Here are made-up objects, facts about them, and rows of numbers that follow some of those facts. Name the object behind each unnamed row.

Facts:
brubon: points at; klali: is of sort; nobrane: refers to
baplo brubon tabis; bimun brubon namulu; bretok brubon liklor; briklebrum brubon rulis; brovo brubon sapul; debas brubon flastar
dedugik brubon zegok; dibru brubon guzagal; diro brubon nune; diven brubon selin; dogunol brubon leba; dore brubon plubris
doskis brubon klupler; drabal brubon drosamil; drastus brubon skuplo; drebobrem brubon kesin; dretur brubon rizun; drosamil brubon dedugik
drudal brubon popin; dunos brubon nogos; febam brubon gefom; feploplu brubon nuplom; fepustan brubon nasedok; fetrar brubon dore
figo brubon zorik; figok brubon rumoser; flastar brubon pigra; flebrok brubon doskis; flofu brubon seflis; flogridar brubon drudal
floplik brubon grasum; gefom brubon stepek; gifus brubon riskomal; gisken brubon grunok; gotrin brubon trazak; grabak brubon flogridar
grasum brubon zipuvu; grestus brubon baplo; gripinim brubon zuses; grostuluk brubon vumi; grunok brubon skatil; gruren brubon febam
guzagal brubon vemir; kesin brubon klatopul; klatopul brubon dogunol; klestik brubon zabam; klupler brubon sarer; koder brubon nerastok
leba brubon gruren; liklor brubon bimun; lotror brubon vuvik; luples brubon tromu; lutro brubon floplik; manoklik brubon gugrus
mastes brubon fetrar; mebun brubon selik; mekar brubon rinen; mustiklu brubon plufi; nasedok brubon stegres; nerastok brubon lotror
nogos brubon grestus; noguk brubon debas; nune brubon bretok; nuplom brubon gisken; nustoski brubon stusan; pigra brubon vudrek
plaplonan brubon vofem; pletrim brubon riklutra; plika brubon rufa; plotra brubon nustoski; plubrim brubon mustiklu; plubris brubon figok
plufi brubon dunos; popin brubon brovo; rabre brubon gotrin; riklutra brubon zaskin; rinen brubon fepustan; ripabrur brubon vatrar
riskomal brubon plaplonan; rizun brubon lutro; rufa brubon briklebrum; rulis brubon skeflok; rumoser brubon diro; sapul brubon plotra
sarer brubon zibrom; satum brubon trigral; selik brubon figo; selin brubon vostak; sistal brubon vidun; skatil brubon drastus
skazutrem brubon taplun; skeflok brubon sistal; skivum brubon skopligrem; skopligrem brubon koder; skugrur brubon vustuval; skuplo brubon skazutrem
stegres brubon diven; stepek brubon flofu; stusan brubon soger; tabis brubon gifus; taplun brubon zakel; trazak brubon dibru
trenar brubon pletrim; trigral brubon pestin; trime brubon drebobrem; tromu brubon satum; vatrar brubon luples; vemir brubon flebrok
vidun brubon gripinim; vofem brubon zusoro; vostak brubon skivum; vudrek brubon mebun; vumi brubon rabre; vuston brubon mekar
vustuval brubon ripabrur; vuvik brubon klestik; zabam brubon manoklik; zakel brubon plubrim; zaskin brubon trime; zibrom brubon drabal
zipuvu brubon feploplu; zorik brubon klidrer; zosus brubon trenar; zuses brubon gafletro; zusoro brubon grabak; baplo klali f
bimun klali d; bretok klali c; briklebrum klali b; brovo klali a; dapluplu klali b; debas klali f
dedugik klali d; detem klali c; dibru klali b; diro klali a; diven klali a; dogunol klali c
dore klali a; doskis klali f; drabal klali f; drastus klali c; dratafol klali a; drebobrem klali f
drestal klali c; dretur klali a; droner klali a; drosamil klali c; drudal klali a; dunos klali f
fakizus klali c; febam klali b; fekla klali e; feploplu klali c; fepustan klali b; fetrar klali f
figo klali b; figok klali b; flastar klali d; flebrok klali e; flofu klali c; flogridar klali a
floplik klali a; fofla klali f; fuston klali c; fuvuka klali a; gafletro klali c; gefom klali a
gifus klali a; gigru klali a; gisken klali a; gotrin klali b; grabak klali b; grasum klali b
grestus klali c; gripinim klali b; gromugin klali a; grostuluk klali a; grunok klali a; gruren klali b
gruzo klali a; gugrus klali b; guzagal klali b; kesin klali d; klatopul klali b; klestik klali f
klidrer klali b; klipom klali a; klupler klali a; koder klali e; leba klali d; liklor klali d
lotror klali c; luples klali d; lutro klali b; manoklik klali d; mastes klali a; mebun klali a
mekar klali e; mustiklu klali c; namulu klali a; nasedok klali b; nebrar klali c; nekleflek klali a
nerastok klali a; nogos klali a; noguk klali a; nune klali b; nuplom klali e; nustoski klali a
pestin klali a; pigra klali b; plaplonan klali a; pletrim klali f; plika klali e; plogril klali a
plotra klali a; plubrim klali e; plubris klali f; plufi klali c; popin klali b; rabre klali f
regri klali a; riklutra klali d; rinen klali c; ripabrur klali d; riskomal klali a; rizun klali c
rufa klali c; rugo klali c; rulis klali d; rumoser klali d; sapul klali b; sarer klali b
satum klali a; seflis klali a; selik klali d; selin klali f; sistal klali c; skatil klali d
skazutrem klali a; skeflok klali f; skivum klali a; skopligrem klali c; skugrur klali b; skuplo klali b
soger klali a; soni klali d; stegres klali a; stepek klali b; stusan klali a; sune klali a
tabis klali a; taplun klali a; tiflon klali b; trarol klali d; trazak klali b; tredruk klali b
trenar klali d; trigral klali b; trime klali c; tromu klali e; vatrar klali a; vemir klali a
vidun klali f; vofem klali a; vostak klali b; vudrek klali b; vumi klali a; vuston klali e
vustuval klali e; vuvik klali a; zabam klali d; zakel klali a; zalam klali b; zaskin klali e
zegok klali b; zibrom klali b; zipuvu klali a; zorik klali a; zosus klali a; zuses klali e
zusoro klali f; brovo nobrane drebobrem; brovo nobrane zaskin; brovo nobrane fuston; detem nobrane zorik; detem nobrane zaskin
diro nobrane floplik; dratafol nobrane liklor; dratafol nobrane droner; drestal nobrane fakizus; drestal nobrane pigra; fakizus nobrane zaskin
fakizus nobrane briklebrum; fekla nobrane luples; figo nobrane klupler; figo nobrane gromugin; fofla nobrane briklebrum; fuston nobrane briklebrum
fuvuka nobrane drebobrem; gigru nobrane briklebrum; gigru nobrane floplik; gigru nobrane gromugin; grabak nobrane rugo; grabak nobrane klipom
grabak nobrane gifus; grasum nobrane tiflon; gromugin nobrane briklebrum; gruzo nobrane pigra; klipom nobrane skuplo; luples nobrane briklebrum
mustiklu nobrane briklebrum; mustiklu nobrane trarol; namulu nobrane zaskin; nogos nobrane briklebrum; plika nobrane briklebrum; plogril nobrane rugo
rabre nobrane gigru; regri nobrane detem; regri nobrane briklebrum; sarer nobrane gefom; sistal nobrane fekla; soni nobrane nebrar
stusan nobrane nekleflek; tiflon nobrane gifus; trarol nobrane rugo; tredruk nobrane mustiklu; tredruk nobrane pigra; trigral nobrane plika
vemir nobrane zaskin; zalam nobrane nekleflek; zalam nobrane trigral; zaskin nobrane briklebrum; zorik nobrane fakizus; zosus nobrane manoklik
zosus nobrane luples; zuses nobrane fuvuka

Some rows with their names:
nustoski: [ -6   3   1   2  -4  -3  -2  -7   1  -4  -3  -1  -4   3 -11  -7  -6  -2
  -6  -3  -1   4   1  -2  -5  -5  -4  -2  -3]
pletrim: [ -5   7   2   9  -3  -4  -2  -8   2  -5   2  -4  -6  25 -11  -7  -6  -3
   7  -3  -4  -1   0   2  -5  -5  -3  -2  -7]
trenar: [ -6   4   1   0  -4  -4  -3  -8   1  -7  -4  -3  -1   0 -11  -7  -6   3
  -4  -3  -2   7   2  -2  -6  -2  -3   6   6]
floplik: [ -6  -5   1   0  -4  -3  -2   5  12   9  25  12   9 -25  -2   6   6   5
  -4  -3   8   0   2  -2  14  -6  10  -4  -6]
diro: [-6 -6  1  0 -4  2  9 26  8 -6 -1  3 11  8  4  3  3 14 -5 -3 -4  0  0  1
 20 -2  1 -4 -3]
flofu: [-5  8  1  0 -3 -4 -1 -8  1  1 -4 -3 -4  5 -9 -7 -5 -2 -6 -3 -3  7  0 -2
 -6 -7 -4  6 -3]
soni: [ -5   6   5   0  -3   1  -1  -8   1  -6  -5  -2   3   8 -11  -7  -6   4
   1   4  -4  10   3  -2  -6   9  -4   8  10]
dedugik: [ -6   7   1   0  -4  -4  -3  -8   2  -6  -4  -2   1  -4 -11  -7  -6   2
  -4  -1  -1   7   2  -1  -6  -2  -3   6   8]
vuvik: [ -5   3   1   3  -3  -1  -1  -7   1  -1  -4  -3  -2   3 -11  -7  -6  -2
  -6  -3   0   4   3  -1  -6  -5  -4  -1  -1]
lotror: [-6 10  1 -1 -3 -1  1 -7  2  5 -5 -4 -4 -1 -9 -7 -5 -2 -6 -4 -2  4  0 -1
 -5 -7 -3  7  1]
vostak: [ -6   5   1   0  -3   2  -3  -8   1  -7  -5  -5  -7 -18  -8  -6  -6  -2
  -3   7  -2   0   1  11  -5  -7  -2   6   2]
zusoro: [ -6  10   3   9  -3  -3  -1  -7   3  -6   0   1  -7  14 -11  -7  -6  -2
  -1  -3  -3  -2   0  -1  -5  -5  -3  -4  -7]
droner: [ -6  -1   1   1  -3  -3  -3  -8   1   4  12   5  -4 -22 -11  -7  -6  -2
  -1  -3   7  11   5  -1  -6  -6  -4   9  -7]
drestal: [-6  0  3  3  2  2 17  3  1 -7 -5 13  8 -8 53 10  8 14 14 -4 -4 -1  0  4
 -3  9 -3 -5 29]
trazak: [ -6  10   1  -1  -3  -2  -3  -7   2  -6  -3  -3  -6 -14  -8  -7  -6  -1
  -2  13  -3   1  -1   4  -5  -7  -4   6   1]
tabis: [ -6   1   1   1  -4  -3  -1  -8   1  -5  -3   2  -4   1 -11  -7  -6  -2
  -6  -3  -1   3   0  -2  -6  -3  -4  -2  -4]
zipuvu: [ -5  -2   1   0  -4  -2  -3  -8   1   0  -2  -2   2  13 -11  -7  -6  -2
  -5  -2  -2   6   1  -1  -5  -4  -4  -2  -4]
dore: [ -6   2   1   2  -4  -3  -2  -7   1  -2  -3  -2  -2   6 -11  -7  -6  -2
  -5  -3  -1   6   1  -2  -6  -4  -4  -1  -3]

Which object is each row?
No name comes twice in this set of rows, the named rows included.
[-6 -6  1 -1 -4  5 12 29  7 -6 -4  3 12 20  9  4  4 17 -5 -3 -4  0  0  3
 20  3  0 -4  3] -> zosus
[ -6   5   3  -1  -2  -3  -3  -7   1   7   4   3  -5 -22 -11  -7  -6  -2
  -2  -3   3   9   0  -2  -6  -7  -4  15  -7] -> nebrar
[ 22  -6   2   1  -4  -3  14  13   2  -5  -3  -3  22 -24  15  -5  -6  -3
  -3  26  -4  -1   1  42  -5  -3  -3  -2  54] -> grabak
[ -5  -5   2   0  -3  -3  -2  -4   8  11  43  22  -5 -21  30  12  12   6
   9  -3  21  -3   0  -2  19  -5  20  -5  -5] -> briklebrum
[ 19  -5   3   5   4  -2  15  22   2  -6  -5   4  33 -24   8   3  -7  -2
   4   6   0  -1   0  23  -6   0  -3  -3  28] -> plogril
[ 16  -5   1  -1   9  -2   3  -7   1   7  11  12  27 -21   9   3  -6  -1
   4  -3  20  -1   0   7  -5  -6  -3  12  -1] -> rugo
[ -6  -6   2   2  -3  -1  11  17   1  -6  -5   8  10 -25  45   6   2   8
  19  12  -4  -2   0  26  -3   3  -3  -5  31] -> tredruk
[ -7  -6   1  -1  -4  -4  -2  14  11   7  22  10   7 -24  -2   8   0   6
  -4  -3   4   1   0  -2  19  -6   5  -4  -7] -> klupler
[ -5   4   2  21  -4  -3  -3  -8   1   7  30  15  -7 -18  26  10   1   0
  30  -2   7   3   3  -2  -5  -7   8  -4  -7] -> drebobrem
[ 25  -5   2   3   4  -2   9  11   2  -7  -4   3  32 -23  -6  -2  -6  -1
   2   5   9  -1   0  19  -5  -6  -3   4  17] -> klipom
[ -6  -6   1  -1   5  -3  14  -2   1  -5  -4  12  21 -24  38  11   4   7
  -2  -3  -3  -1   0  12  -4  -5   1  -5  23] -> mustiklu
[ 20  -5   3  -1  -4  -3   2   1   1  -6  -4   0  21 -22   1  -7  -6  -1
   8  23   4  -1   0  30  -5  -7  -4  12  18] -> tiflon

Now the same objects, written a new way:
Some objects and their rows:
plotra: [-9  3  0  6 -8 -1 -6 -4  6  1  0 -5  6  3 -8 -8  2  2 -1  5 -8  9  6 11
  6 -5 -1 -7 -5]
nustoski: [-9  4  1  5 -8 -1 -6 -4  6  1  0 -5  5  3 -8 -8  2  2 -1  5 -8  9  6 11
  5 -5 -1 -7 -4]
vuston: [ -2   2  -1  -6   0  -4  -5  -6   0   2   3   1   7   1 -13 -12  11  -5
  -7  11  -4   4   1  -2  -1 -15  -5  -9  -1]
feploplu: [  6  -4  -4  -6   4  -4  -1   8  -4   2  -5  -4  -9   4  -5  10 -17  -2
 -11  -5  -5   7   2   4 -15   4  -6   3   4]
selin: [  5  11  -6  -1   8   0  -2   7   0   5   0  -5  -3   5  -7  -3  -3  -1
  -1   6  -3  11  -9  -2  -6  -2 -11   4   4]
plubris: [  0   6   5  -5   1  -3  -3   3   2  -5   7  -5  -4   4  -9  -8 -18  -2
  -4  -4  -6   3   2  -2  -8   4  -5   6   8]
dibru: [ 10  -1   0  -3  -3   0   9   4  -7   3   0   7 -12  -2   7  -4   1  -1
   3  -2  -9  -2   4  -2  -4  -8 -22   7   0]
gefom: [  1   0  -2   8   0   0 -10  -8  -8   6   2  -8  -3   2 -15  -5   0   6
   3   3 -19   8  12   5   2 -12  -5 -11   4]
soger: [-9  3  1  5 -7 -2 -6 -5  6  1  0 -5  4  2 -9 -7  2  2 -1  5 -7  8  6 11
  4 -5 -1 -7 -4]
figo: [  4  -2   4  11  -3   9   2   7  13  -4   4   9   3  -4  25   9  -1 -12
   4 -15  37 -34 -13 -12   0  22   6   8   3]
dunos: [  3  -1  -1  -1  -1  -3   0   8   0  -2  -4   3  -1   8  -3  -3 -14   2
 -10   1  -7   6  -1   6  -6   1  -7  -1   0]
drastus: [  6  -4  -4  -5   3  -3   0   9  -4   2  -6  -3  -8   5  -4  10 -18  -1
 -12  -4  -6   7   1   5 -15   5  -6   2   3]
skivum: [ -5   8  -5   3   2  -3  -8  -6   5  12  -1 -13   1  -2 -13   0  10   0
   1   9  -2  13  -3   6   2  -7  -3  -5  -6]
zegok: [ 10   1   0  -2  -1   1   7   4  -6   2   0   5 -11  -1   4  -5  -2   0
   1  -2  -9  -3   3  -2  -5  -4 -18   5   0]
rulis: [  0  -1   7  -1  -2  -8  -2  -8   1   0   4   1   2  -4  -9 -16   3   0
  -2   5  -5  -4   5  -2   2  -9  -7  -7  -5]
flogridar: [-10   3   1   7  -9   0  -6  -3   6  -1  -1  -4   7   4  -7  -9   2   3
  -2   6  -9   9   6  13   6  -4   0  -9  -6]
rinen: [  6  10  -8  -2   6   4  -2  10  -2   3  -2  -6  -6   6  -5   3  -8  -2
  -3   2  -6  12  -5   0 -11   3  -9   6   7]
riklutra: [  5  -2   4   4   0  -6  -2  -9  -3  -1  -2   6   4   1 -11 -15   6   6
   3   5  -3  -7   9  -1   0 -10 -11 -10  -1]

Name these rows:
No name comes twice in this set of rows, the named rows included.
[  3  -1   0  -5  -3  -3   3   8  -5   4   2   3  -7   8   3  -1  -4  -1
   3   0  -3   6   2   3  -4 -13 -21  11   6] -> doskis
[ 12  14 -10  -9  35  13  14  14 -20 -28  -1   8 -21 -16   8  18  -9  -6
 -12   7 -25  30  -8   0   9   7  21  29   7] -> rugo
[ -4  -6   4   7  -4   6 -10  -2   3   0  13   6  11  -1  13  -1   9 -15
  -4  -2  15 -20  -8 -10  10  -5  11  -8   4] -> fekla
[  8   3  -2   2   4   0  -1   5  -5  -3  -3   2  -2  11  -8  -5 -10   5
   1  -1  -3   2   4   1  -9  -1 -13   3  10] -> pletrim
[ -9  -4  -5 -15  -1   7  19  10   3  -6 -13   7  16   9  22  27   7  12
  19 -11  38  -6 -14  -9  -8  27  25  16   5] -> drestal
[ -5  -5   1   0  -2  -9  -7  -7   3   8  -2  -9  -1  -2 -12   4  -1   1
  -5   2  -3   6   7  10  -1  -6  -1  -6  -5] -> dretur
[  1   6  -1   2  -4   3   0  10   1  -6  -1   4   3  11  -1 -12 -11   2
  -5   3 -10   7  -1   6  -3   1  -7   0   2] -> zusoro
[  1 -11   2  17   1   7 -19  -2  -5  12  18 -11  -7  -9  15  14  -4 -13
  -6  -6  -7 -11  -7  -6  18  -5  18 -11   2] -> floplik
[  4   3  -4  -5  -2   2   2  10  -5   2   1   0  -9   9   2   4  -8  -3
   0  -3  -6   9   2   4  -9  -5 -16  11   9] -> drosamil
[  7   1   3  18  -3   6  -3   9  18  -4   4  10  -1  -4  20   4  -5 -20
  -4 -12  38 -35 -10  -4  -1  20  -7   8   2] -> zalam
[ -3  -6   3  -9  -8  -7   0  -4  -4   3   5   7   3   3  -4  -9  14  -6
  -2   7  -4   2   7   2   2 -26 -16  -2   0] -> flebrok
[  8   5  -6   1   4   4  -1   8  -6  -3  -4   0  -6  11  -6   1 -12   2
   1  -4  -5   5   5   1 -13   4 -11   5  13] -> flofu
[ -3  -9   2  -7  -4  -9  -3  -5  -1  -1  -2   5   8   2 -10  -9   3  -3
 -16   8  -7   1   5   4  -3 -12  -2 -14  -6] -> plubrim
[  2   3   2   0   2  -6  -3  -7   2   5   1   0   2  -4  -9 -14  11   0
  -1  10  -4   1  -2  -2   3 -11  -9  -8  -8] -> zabam

